In the rows, zero is written as 128.
Here are made-up nodes, facts about them, and rows of numbers that follow some of those facts. Name the node behind each unnamed row.

There are 5 kinds of fact about the nodes: δ, θ, σ, Ψ, χ.
zafloflu δ:lusar Ψ:gregrozek χ:t
vamen δ:bridogre θ:n χ:o
stagrul δ:klekive θ:i Ψ:leres brosedra χ:o
poder δ:paseme θ:a σ:stupon greskir Ψ:brogi χ:q
sove δ:badro θ:i Ψ:kekle χ:q
suflonos δ:druvamak θ:b χ:t
dotrak δ:vibrum σ:sestulir χ:s
zetrar δ:pubi θ:e σ:sestulir Ψ:gerol χ:p
flepiti δ:plogrel θ:d σ:flufeples sestulir zetrar dotrak χ:o
dredrol δ:stevole χ:t
gemun δ:druvamak θ:a χ:s
podri δ:soboklus χ:t
drinil σ:sestulir
stofor δ:drinil θ:d Ψ:plavus χ:q
kekle δ:badro θ:d χ:o
flesken δ:badro θ:a Ψ:kekle sove χ:r
plavus δ:drinil θ:a σ:keto Ψ:stofor ninu χ:t
kleni δ:bridogre θ:c Ψ:pluski vamen mereba χ:p
muflom δ:plogrel θ:e σ:sestulir Ψ:repi χ:t
skega δ:vibrum θ:a χ:s
mereba δ:bridogre θ:g Ψ:klufum χ:p
fliroter δ:druvamak θ:l χ:o
nisimen δ:klubim θ:k χ:o
keto δ:soboklus θ:l σ:repi bifar greskir Ψ:podri χ:o
stevole σ:dotrak
sogren δ:grebro θ:k σ:skelas Ψ:vukogror χ:r
gerol δ:pubi θ:h Ψ:mevor zetrar fofon χ:s
buvek δ:soboklus θ:m Ψ:zatis χ:s
brogi δ:paseme θ:l Ψ:kosus χ:q
gridram σ:greskir
klizar δ:stevole θ:f Ψ:flufeples bilak χ:r
stupon δ:fluplen θ:j σ:sestulir bifar Ψ:lozedrer χ:p
klumis δ:lirar σ:sogren χ:o
fofon δ:pubi χ:t
skasonin δ:badro θ:k Ψ:sove gukik χ:q
zurun δ:druvamak θ:n χ:o
broskek δ:paseme θ:g Ψ:poder χ:p
resko δ:klekive θ:m χ:p
bilak δ:stevole θ:g χ:r
mevor δ:pubi θ:b Ψ:zetrar drimen χ:q
noste δ:klekive θ:f Ψ:brosedra χ:o
regrek δ:paseme θ:e σ:keto Ψ:broskek poder χ:q
ludu δ:gogam χ:p
brugas δ:mevun θ:b σ:keto sogren χ:r
klotra δ:vibrum θ:h σ:tribo χ:r
todrik δ:gogam Ψ:klubuves χ:q
skelas δ:gogam σ:zetrar Ψ:klubuves drakler χ:o
gregrozek δ:lusar χ:r
stabrozul δ:drinil θ:h χ:o
drimen δ:pubi θ:a χ:p
pluski δ:bridogre θ:d σ:klubuves Ψ:vamen χ:t
grafo δ:soboklus χ:t
zatis δ:soboklus θ:g χ:q
skezus δ:gridram θ:b χ:r
greskir δ:druvamak θ:j Ψ:suflonos χ:q
drutrom δ:sesom σ:pluski keto χ:o
plure δ:fluplen θ:a χ:o
tribo δ:grebro θ:e σ:flepiti flufeples χ:p
sestulir δ:lusar θ:f χ:s
brosedra δ:klekive θ:a σ:stupon zetrar χ:q
klabi δ:vibrum χ:q
flufeples δ:stevole θ:b Ψ:bilak klizar χ:t
gukik δ:badro θ:b Ψ:sove skasonin χ:o
dregre δ:vobren θ:h χ:t
repi δ:plogrel θ:i σ:kosus χ:q
grenokel δ:grebro θ:j Ψ:vukogror χ:p
drakler δ:gogam θ:i σ:keto greskir χ:o
vukogror δ:grebro θ:i χ:o
ninu δ:drinil θ:i Ψ:stofor χ:q
flodral δ:fluplen θ:d Ψ:plure stupon lozedrer χ:p
lozedrer δ:fluplen θ:e σ:flodral Ψ:flodral χ:s
kulok δ:klubim θ:c χ:s
klufum δ:bridogre χ:t
skana δ:grebro χ:o
kosus δ:paseme θ:b σ:dotrak χ:r
klekive σ:stevole
leres δ:klekive θ:n Ψ:noste brosedra χ:p
bifar δ:vibrum θ:c Ψ:dotrak χ:r
klubuves δ:gogam σ:stevole dotrak χ:p

Some rows with their names:
[104 143 137  76 147  86  84 101 119 151 125  96] -> skasonin
[123 107 105 123 101 157 124 144 126 105 127 103] -> badro
[166 170 126 122 121 114  87 120  90 110 149 116] -> gemun
[130 139  86 126 121 135 159 113 152 141 161 108] -> skana
[132 133 113 133 131 161 166 113 181 124 172  95] -> leres
[116 144 129 159 113  58 121 114 105 149 118 194] -> brosedra
[121 166 219 182  72 100 221 114 200 150  64 169] -> zetrar
[101 151 163 182  93  56 182 130 180 159  67 141] -> flepiti
[149 165 143 104 132 123  96 133  92 120 112 115] -> flufeples
[ 97  95 142 112 116 175 137 152 116  98 129 113] -> pubi
[117  98 106 118 104 158 129 145 119 102 124 106] -> lusar
[127 113 128 147 129 175 101 141  75 152 130 112] -> gregrozek
[147 148 146 103 132 132  70 134  61 128 114 124] -> skezus
[130  58 111 156 141 122 123 159 152  88 124 165] -> gridram
[150 146  68 108 165 103 101 122 112 129 135 139] -> greskir
[161 152 123 112 104 116  73 116  87 135 141 126] -> suflonos
[160  84 123 116 173  59 107  88 177 127 143 210] -> drakler
[134 109 105 121  92 159 118 147 115 113 134 106] -> gogam
[118 101 104 124 100 159 123 153 119  97 133 107] -> sesom
[144 142 125 117 114 138 147  99 164 119 170 106] -> resko
[133 150 108 130 122 129 150 103 153 111 174  98] -> broskek
[165  97 152 144 199  87  73 144 112 116 100 199] -> brugas
[119 171 111  93 116 100 134  83 119 119 165 144] -> plure
[108 100 130 109 111 159 136 143 116  94 123 112] -> vibrum
[117 137 126  95 128 131 146  96 154 146 140 117] -> stabrozul
[144 177  79 107 118 106 146  96 124 117 164 134] -> fliroter

Name these rows:
[138 147 142  93 138 138 152  98 185 130 134  88] | kleni
[122 107 113 147 158 108 158 123 177 135 128 160] | klumis
[183 119 167 141 164  74  62 134 122 152  80 155] | sogren
[136 125 142 115 130 159 104 133 106 152 124 111] | dregre
[ 94 142 212 247  93  97 177 168 120 155  68 136] | dotrak
[136 162 167 102 144 139 102 116  77  96 136 130] | skega
[128 132 142 121 133 211 150 129  84 138 113 161] | fofon
[135  74  97 158 183 103 150 121 178 127 151 185] | drutrom
[ 94 128 117 107 149 161 155 131 103 164 135 129] | klabi
[127 122 149 210 115  89 176 119 175 134 146 155] | klubuves
[147 137 163 120 144 159 109 136 125 130 120  89] | buvek
[126 113 144 121 145  70 101 120 131 151 113 188] | repi
[136 117 176  99 147 161  93 137 108 152  93 105] | bifar
[118 168 153 187 108  56 175 124 170 103 109 150] | stupon
[142 101 107 133 232  64 129 111 171  82 136 224] | keto
[154 122 161 115 115 158  96 126 135 141 124  89] | kulok
[133 101 188 145 176 130 101 160 108 136  92 149] | klotra
[134 135 109 150 147 174 115 158  81 132 120 104] | klizar
[117 155  93 100 135 117 118 115  97 134 142 131] | brogi
[156  81 111 126 213  86  97 134 178 157  96 163] | regrek
[116 166 151 200  98 149 158 159 103 135 113  99] | sestulir
[139 178 102 118 120 112 144 102 153  87 170 109] | grenokel
[100 116 106 128 118 160 167 103 150 154 180 120] | vamen
[121 151 128  84 126 118 103 107 111 153 117 132] | ninu
[107 135 106 116 135 151 137 121 100 148 143 139] | zatis
[132 154 124  91  96 101 126  75 136 147 165 141] | vukogror
[ 87 128 128 105 108 116 132  89 144 154 182 103] | kekle
[145 136 166 179 122  70  90 152  96 140  83 160] | kosus
[150 146 177  98 135 204 137 136 118 113 100 137] | gerol
[110  89 140 194 103  97 145 178 154 107  75 148] | stevole

